[ 15 -26 -13  -1  22  18  24 -13  -3  -6  12 -20   7  19  20  -8   3 -22
 -29 -26  13  37   5  -1 -20  28   5   2  33   1 -14  22 -19 -12   4  -9
 -29  49  -1 -19  -3  -2   1  14  15  -1  11  12  -6  -8  -5   5 -11   9
  13  11  16  16  24 -15  12  -2  12   5   7  -3   3 -12   6  12  22   5
   9 -12 -14 -15   0   2   7 -14 -28  22 -11   4 -13   7 -40  12 -27  17
 -28  33   6  -1   4   9  -3   1  21  19   3  11   4  26   8  -5   1 -12
   1  16 -45  19 -12  15  -6  -2 -10 -11  -1   2  26  -8  19   3] : 10
[  2  21  26 -15   3   5  -3  -5 -12  -1   3  10  14 -11  -7  26  -8  -5
 -33  -5   8  44  26  18  -2   9   4 -21  15  19 -11  -2  15  19   1  12
 -21  15 -11  21 -17  25 -10  -1  -3   0 -23   0  -1  -1 -11   8  12 -18
   2  -7  10 -15  46 -14  12  -3  -5  -4 -16  11   7 -10 -18 -14   5  -2
 -19  53   7   0  17  24   7  13   9   6   8  -1  18  18  -7 -12 -33  -7
   3  -1   9  20 -29  -6   4  10   3  -5   1 -11   9  32   8  13   2  -4
 -22  10 -28  16   7  26  -7  -6  43  -6 -15   4  21 -23  18  -9] : 18
[-11 -17 -19  11  12  -6  -2   6  12  -3  -2 -15 -13   7  11 -26  20  -1
  41   1  -5 -37 -29 -22   5   1  -3  12  -5 -23   2  13   2 -11  -8  -9
  15 -30  11 -20  11 -12  19  12   3  -1  27   2   1  -4   2  -6 -15  11
  -2  14 -17  28 -39  15 -25  -4   2   9  16 -19 -16   0   9  19  -4   2
  22 -36   3   2 -12 -14 -20 -10 -21  -7 -20  15 -17 -22   2  36  11  13
 -14  11 -11 -13   2  12  -4 -11   0   6  -1   6  -4 -29  16  -3  -9   1
  11  -2  39 -11   3 -22  24   8 -32   4  11   0 -20  34  -7  13] : 3
[  8  -6   2  -3  12  14   8  -7   5 -10   9   9 -13   7  18   9 -14 -16
 -31 -27  19  53   2   6 -17  44  -1  -4  21   4 -25  19  -3  -7  10  -4
 -31  35 -19 -12 -14  24  -3  -6   4  10  -1   5  -5  -4  -4   5  -5  13
  11   8  16  12  50 -23  20   2  -4  -7  14  -3   6 -10  -8 -11  16   0
  -7  -1  -5  -2   4   0  -2   9  -3  31  -4  27   4   3 -27 -10 -25   4
 -28  22  17   4  -7   0  -1   2  12  19   2   6  10  33  11   2  -2 -29
 -12  13 -47  30 -10  22  17  -3  16 -20  -8  -4  31 -25  18  -6] : 20
[  4 -13  -6  14 -42   2   8  11   5   8  -8  -4  11  34   0 -38  -2  15
  22  26 -22 -45 -15 -12  -3 -28  -9  16 -28  -8  33 -12 -37 -16  -4 -24
  21   3  15   1  16 -32  -1  12  -2   3  20  -5  -3   6  10  -8 -10  23
 -20  -2  11  14 -52  13  -8   1   8   2   8  -7  -6  11  21  11  -7   0
  23 -35 -12  -7 -10 -24   0 -16  11  -8   2 -32 -21  -3   2  18  45   9
   9   1   8 -12  29  -2   1  -3  -2  -7   3  12 -18 -52 -10 -25  13  21
  16 -14  32 -21 -26 -32 -15  11 -26   7   6   5  -7  17 -20   2] : 1
[ 12 -14  25   3   6  -5  26 -16 -32   1  14 -18  27  -4 -26 -12 -11  11
 -15  -1 -19  19  25  -6  14  -6  14  -5  25  11   4   5   8   5 -10  10
  22 -15  13  11 -15   0  12  13  -2  -8   0   7  -9 -10 -12   7  -2 -29
 -12  -2  25 -23  11 -11  -4 -27  -5   3 -16  22   5 -11  -8  14  16  -2
   0  25 -14 -12  10  16  21 -10 -14 -29   1 -27 -20   8  -7  13 -37  16
  11  27  13   5 -24   4   6  15   8  -9  -3 -13  -8  11 -34   2  14  38
   9  38  -2  17  -4  -1 -23  -3  23   0 -14   4  15   2   6  -1] : 1
[  9   5  29  -4   3  -6  18 -12 -28  -2   8 -18  18  -7 -14  -2 -10  16
 -10   2 -10  20  42   3  20  -5  13 -11  27  15 -13   5  19  12 -17  12
  36 -28   2  23 -20  10   9  12  -4  -3 -12  12  -6 -11  -7   5   2 -39
 -17   1  15 -27  13  -7 -12 -23  -6   5 -25  17   6  -5 -14   6   9 -10
  -5  27  -8  -3  19  23  14  -1 -14 -24   5 -26  -6   9   4   1 -47   9
  13  25   4   6 -37   1   8  14  -1  -7  -4 -17  -1  17 -24  11  10  29
  -1  38  -5  11   6   3 -24  -2  24  -4 -17   1  21   4  16   1] : 4
[ 16 -19  -3   5  30   5  32 -26 -16   0  15 -32  24   8  -1 -14   3  -2
 -17 -10  -7  12  23 -14  -4   5  12  -3  35   6   6  16 -10  -2  -9   1
  10  15  13  -7  -7 -12  12  26  12 -11  10  17  -7  -8  -7   6 -11 -14
   1   6  20 -17  18  -4  -3 -15   7  12   2  14   4 -12   8  27  17   4
   7  -8 -18 -27   2   4  23 -15 -36 -15 -10 -35 -25   8 -30  18 -38  21
  -6  37  10   4  -1  14   2  11  19   6   0  -4  -3   2 -15  -3   6  21
  11  37  -6  17 -10  -2 -33  -5   2   4  -6   4  22   4  14   6] : 0

[  3   1  -1  -2   0  -1  -3 -11  -3  13   2   6   9   1   0  10   4  -4
   2  -1] : 0
[  2  -3   2 -17  -2  -1   4  13   3 -21   7  22   4  12   0  -7  -2   4
  -1   1] : 3
[ -3   4  -1 -33   1  -4  -4  15  -2   1  -5   2  -8  12   0  -6  -4   5
  -8  -2] : 1
[  3   7   0  -2  -1  -7  -5   7   0  -2   3 -10   6   7   4  -4 -13  -3
  -2   1] : 1
[ 30   8  -4  20  -3  -2   8  -5  -1  12  19  -4   4   7   5 -15 -31   6
  -5  -3] : 0
[ 15  -5  -1  55  -2  -7 -11  -4 -12 -25  15 -23  -3  -8  -3  -4 -13   7
  -4  -4] : 10
[-17   8  -4   9   1  -3  19 -16   2 -23  -2  12   0 -23   0   4   1  -3
  -4   1] : 12
[  5   7  -4 -34  -1  -4   2  -5  -4   9  -1  -6  -4   2   4  -5 -11 -11
   3   1] : 5
[ -3   2  -1   7   1   2  -4  -4  -3 -27   1  -4 -10  -7  -6  10   9  -5
  -9   0] : 4
[ 16  -2  -1  22  -3  -6   4 -28   7  15   3 -13   5  -3   0   5 -15   7
   0   0] : 6
[ 12   0   0  -1   0  -4  -9  -3 -13 -16  17  25  -1  -3  -2 -10  13   3
  -3  -1] : 7
[ -9 -10   3   1   0  -1   8  -6   3   0   5  -6  -1   8   0  -5   7  -1
  -4  -1] : 1
[  9 -10  -2   1   1  -4  -7  15  -2   1 -12  21 -12 -10   0  -4 -11   0
 -14   1] : 5
[  1  -1  -2  11   0  -4  -1  13   0  -1  -1  -9   0  -8   0  -7 -11   2
  -4   1] : 1
[-28  -2   0 -35   1   7   1  11   0  -5  39   2  -9   4  -6   9   2   5
  16  -1] : 12
[ -2 -11  -5  23   1  -1  -6 -11  -2  -4  -6  -6   7  -9  -3   9   1   0
   5   1] : 6
[ -1  14  -1  16   1  -6  -2  16  -5 -18  10  -1  -1   7   2  -4  -9  13
   1  -3] : 6
[  1 -11  -4  26  -4   1  -7  12  -6 -17  18 -15  -8  -2  -2  -3  -7   6
 -11  -1] : 10
[  1  -5   2  22   0   2   2 -10   1   0   0   4  -5  -8   0 -10   6   5
   7   0] : 1
[-36  -9   0   7   1   7   3  -2  -1  13   8 -16  -7   5  -2   1   3   8
   2   1] : 6
[ 36  -3  -2   3   1 -10  -8  -4  -7   5  28 -14  -6  -1   0 -11 -21  -2
   0  -4] : 6
[ 21   7   1  12  -4   0   7   8   1  14  10   3   3  20   4 -14 -21   1
  -6   1] : 1
[ 11   2   0  29   3  -8   1  -2  -1  18  15 -50  -4  14   5 -17  10  18
  -9  -4] : 16
[  6  -1   2 -35  -4  -4   6  21   2 -26  32  -7   0   6   7  -1 -13  -1
  17  -2] : 13
[ -4 -41  -2  -9   0  -2  12 -44 -19  56   8  39   2  25   5 -11 -13 -22
  14  -2] : 20
[ 63   5  -7  -8  -5 -20   2  30   5  11  20   6 -11  23   2   5   1   7
   1   0] : 16
[-25   0   1  19   2   3  -3  -4  -2  -3  -3 -25 -10 -10  -5   7   8   0
  10  -2] : 1
[ -7   4  -2  13   1  -3 -12   4  -6 -11  -2   7 -13  -2   3  -9  -1  -4
  -1   0] : 2
[ 21  -1  -5 -17  -2  -7  -3  13  -6 -18   9 -12  -6  -4  -2  -7   2  -6
  -7   1] : 5
[ 21  -6   1  -5   3 -14 -22   5   4  18 -30  21 -13   0 -14   2  28  20
 -10  -2] : 17
[  6  -6   0  30  -1  -7 -10   4  -1  -2  10   2  -5  -1   1   3 -10   4
  -3  -1] : 1
[  3  -7  -4 -22   0  -6   2  -1  -6 -11  18   7  -1  -1  -2  -6   2  -6
  -3   0] : 5
[ 13   5  -4  15   0  -3  -8   4   0   2   7 -25 -12   2   1 -11   4   8
   2   0] : 3
[  4  -2  -6   0  -2  -4   4 -20   4 -25 -17 -12  -9  -2  -3 -19   6  -7
  -2   3] : 12
[ 19   0  -5   1   1 -13 -23  10  -7 -34  17   4 -19  14   1 -13 -19   0
 -19  -1] : 2
[ 33  -2   0 -44  -1  -5   1   3  -8  16  15 -39  -4 -10   5  -9   5   2
  -8  -2] : 11
[ 29   3   1   6  -1  -1   0   0   1  -9  19   1  -3  11   3 -14  -3   6
 -16   1] : 3
[-27   6   0   1   0   6  -7  27  -1 -14  -2  19  -1   0   0   2   2  -5
   4  -4] : 7
[-12  10  -2 -19   2 -10  -2   3  -3 -16 -20  -7  -8   5  -1  -5   2   5
  -1   1] : 4
[ 32  -2   5  -4  -4   2   2   3  -2  -6  10  31   4   0   5  -6 -20   4
  -5  -3] : 8
[-5  5  1  7 -1 -2 -2  2 -2  0  5 23 -3 -5  4 -8 -7 -3  4 -2] : 0
[  6  -3   0 -33  -1  -3  -1   9   4   0  -9  -2   1  10   3  -4   3  -2
  -4   1] : 3
[  7   3   1  26  -1  -5   0   2   1   8  11 -19  -1  -5   1  -7  -1   5
   1   0] : 0
[-32  19   3 -63  -2   4  25 -26  -1  43 -23 -24   5   0   1  26  15 -27
   9   7] : 18
[21  8 -1  4 -2 -5  0  2 -5 -4  5  7  1 15  4 -7  4  7 -1 -1] : 2
[ 10  -5  -2  -9  -1   2   2  -8  -1 -22  13   1  -4  -7   1 -10  -3   5
  -1   0] : 2
[-10  -4   2 -19   1  -4   0  10  -3  -7   2  -4  -1  -6   1   2 -14  -2
   2   1] : 1
[ -3  -2  -3 -18  -2  -9  -1  15  -6  -5  33  -1  -7  10   1 -10 -21  -2
  -8  -3] : 4
[-17   6   1 -20   0  -7  -1   9   5  -9   6  22   4   8  -7  -7   3  -6
   1  -3] : 9
[ 23  14  -3  25  -1  -8 -16  23   3  -5  14 -12 -11  -3   1 -24  -2  -3
 -11  -2] : 6
[ 14  -3   6 -28   5   3 -12   6  -2 -17  12   3 -13   0  -3  10  21   3
  -6   0] : 10
[  1  23  -4  13   1 -10 -20   6  -2 -30   6 -25 -17   5   0  -6 -12   7
  -8  -1] : 6
[ 59   3  -3  18  -5 -15  16  -5  -8   0  45  -3   6  12  10 -19 -37  -2
 -22   0] : 4
[ 12   6  -2  17   0  -8 -13   6  -3  -3  -5  -4  -5  -2   0 -13 -11  -7
  -2   1] : 0
[-43  -3   0 -28   2 -11 -23   9  -4 -36  -5 -19 -24   0   1   1 -13  -4
  -2   2] : 11
[  4 -13   0   8   2  -6 -10   7  -3 -25   7   1 -11  -5  -3  -1  -5  -4
   1   0] : 0
[ 10  -7   5  39   1  -4 -22 -14   2 -13 -17  22 -17   6   0  -3   1  -8
  -1   1] : 12
[ 35   8  -1  -1  -1  -5  -4   0   5 -12   7  -9  -9  28   1 -23  -6  -5
 -11   2] : 9
[ 11  11  -3  -7  -2   0   4  -6   0  20  34  -1  -2   9   5 -10  -3   2
  -6  -2] : 4
[ 33  10  -1   5  -5  -7  17  -6  -1  12  16  17   2   9   7 -17 -23  -6
  -9   2] : 1
[ 63  -5   7  47  -3 -16   3 -35 -18   4  47  41  -5  15   4 -24 -42 -14
  -1   4] : 20
